Below is a small trained network, with its code and all its weights. Each question gives an input and a class and asks what happens when units are switched off, that is, made to give their printed mean instead of their output.

import numpy as np


def w(rows, s, z=0):
    codes = np.array(rows[::2]) - 128.0
    scale = np.full(codes.shape[1], s)
    scale[-1] = z or s
    return codes * scale


def f(y):
    return y / 2 * (1 + np.tanh(0.7978845608 * (y + 0.044715 * y**3)))


def log_softmax(a):
    a = a - a.max(-1, keepdims=True)
    return a - np.log(np.exp(a).sum(-1, keepdims=True))


def net(x, mask):
    res = np.array(x, float).reshape(1, 7) / 4 @ E
    y = f(res @ A[0][:, :-1].T + A[0][:, -1])
    res = res + np.where(mask, y, B[0][:, -1]) @ B[0][:, :-1]
    return log_softmax(res[-1] @ U[:, :-1].T + U[:, -1])


A, B = {}, {}
E = w([
[124,22,146],'x0',
[52,20,138],'x1',
[177,195,166],'x2',
[177,202,5],'x3',
[186,81,194],'x4',
[122,130,30],'x5',
[50,167,253],'x6',
],0.0057)
A[0] = w([
[146,237,169,88],'neuron 1',
[70,164,111,74],'neuron 2',
[144,160,140,114],'neuron 3',
[144,141,100,142],'neuron 4',
[161,120,122,139],'neuron 5',
[106,71,160,83],'neuron 6',
[138,251,168,169],'neuron 7',
[193,112,134,253],'neuron 8',
[105,144,178,188],'neuron 9',
[115,113,123,202],'neuron 10',
[93,131,91,27],'neuron 11',
[194,121,166,87],'neuron 12',
[105,150,98,31],'neuron 13',
],0.018,0.0058)
B[0] = w([
[48,188,96,211],'neuron 1',
[186,123,96,144],'neuron 2',
[95,147,97,146],'neuron 3',
[165,128,155,160],'neuron 4',
[155,157,131,143],'neuron 5',
[132,153,195,170],'neuron 6',
[107,252,125,245],'neuron 7',
[232,247,175,197],'neuron 8',
[115,94,184,191],'neuron 9',
[150,150,179,158],'neuron 10',
[100,45,97,134],'neuron 11',
[33,98,82,151],'neuron 12',
[115,72,75,132],'neuron 13',
],0.025,0.011)
U = w([
[133,180,92,161],'0',
[209,1,60,160],'1',
[145,101,196,84],'2',
[7,50,91,1],'3',
[115,137,210,213],'4',
[239,145,162,94],'5',
],0.0057,0.0095)

Each question gives the input, the list of numbers given to net, and the class t.
The units are the neurons (one row each of A and B). Each row of codes is followed by its name. A weight is (code - 128) times the scale printed after its matrix; where a second scale follows, it is the last column's (A, B and U).
mask holds one flag per neuron, in row order. A switched-off neuron (its flag False) gives its mean, the last column of its row in B, instead of its output. The means were averaged over made-up inputs and are rounded, as every weight is.
A unit's drop is (log p(t) with every unit on - log p(t) with that unit switched off) / (log p(t) with every unit on - log p(t) with every unit switched off).
The circuit of an input: a set's keep is (log p(t) with only the set's units on - log p(t) with every unit switched off) / (log p(t) with every unit on - log p(t) with every unit switched off). Starting from the 12 units with the biggest drops (on a tie, the unit counted first), units are removed one at a time, each time the one whose removal leaves the highest keep (on an exact tie, the one counted first), for as long as the keep stays at least 0.8.
units of the circuit, in order: the units of the circuit, biggest drop first
top k neurons: the k neurons with the biggest drops, biggest first
drop when u is switched off: that unit's drop, to one decimal
input [3,4,4,1,4,0,-4], class 5: units of the circuit, in order -> neuron 8; neuron 1
input [-6,3,2,-5,8,-3,-8], class 5: units of the circuit, in order -> neuron 8
input [-3,-3,-6,-8,1,1,1], class 2: units of the circuit, in order -> neuron 7; neuron 1
input [-7,3,-3,7,-6,-7,-6], class 5: top 3 neurons -> neuron 1; neuron 4; neuron 12
input [5,-2,7,-7,4,2,-4], class 5: top 2 neurons -> neuron 8; neuron 1
input [-6,4,-1,-2,3,7,-4], class 1: top 3 neurons -> neuron 7; neuron 1; neuron 6
input [-8,2,-2,-6,3,4,-1], class 5: top 2 neurons -> neuron 1; neuron 12
input [3,-2,-2,8,7,-5,-3], class 5: top 3 neurons -> neuron 8; neuron 1; neuron 7
input [8,5,-8,6,1,-7,3], class 2: top 2 neurons -> neuron 7; neuron 1
input [-7,4,7,3,6,-6,7], class 0: top 2 neurons -> neuron 7; neuron 1
input [3,5,3,7,-5,5,-6], class 1: top 2 neurons -> neuron 7; neuron 11
input [4,-3,6,0,-8,-8,-8], class 5: top 2 neurons -> neuron 8; neuron 1
input [-2,5,-6,5,1,-3,-6], class 5: top 3 neurons -> neuron 1; neuron 12; neuron 7
input [6,8,-6,6,6,4,2], class 5: units of the circuit, in order -> neuron 1
input [6,4,-8,3,-5,-1,-2], class 1: drop when neuron 8 is switched off -> 0.2
input [4,6,-7,-2,-7,0,-5], class 1: drop when neuron 8 is switched off -> 0.3
input [2,1,-2,-2,-2,-6,-3], class 2: drop when neuron 1 is switched off -> 0.3
input [-4,2,-5,8,-8,-2,0], class 1: drop when neuron 8 is switched off -> 0.1
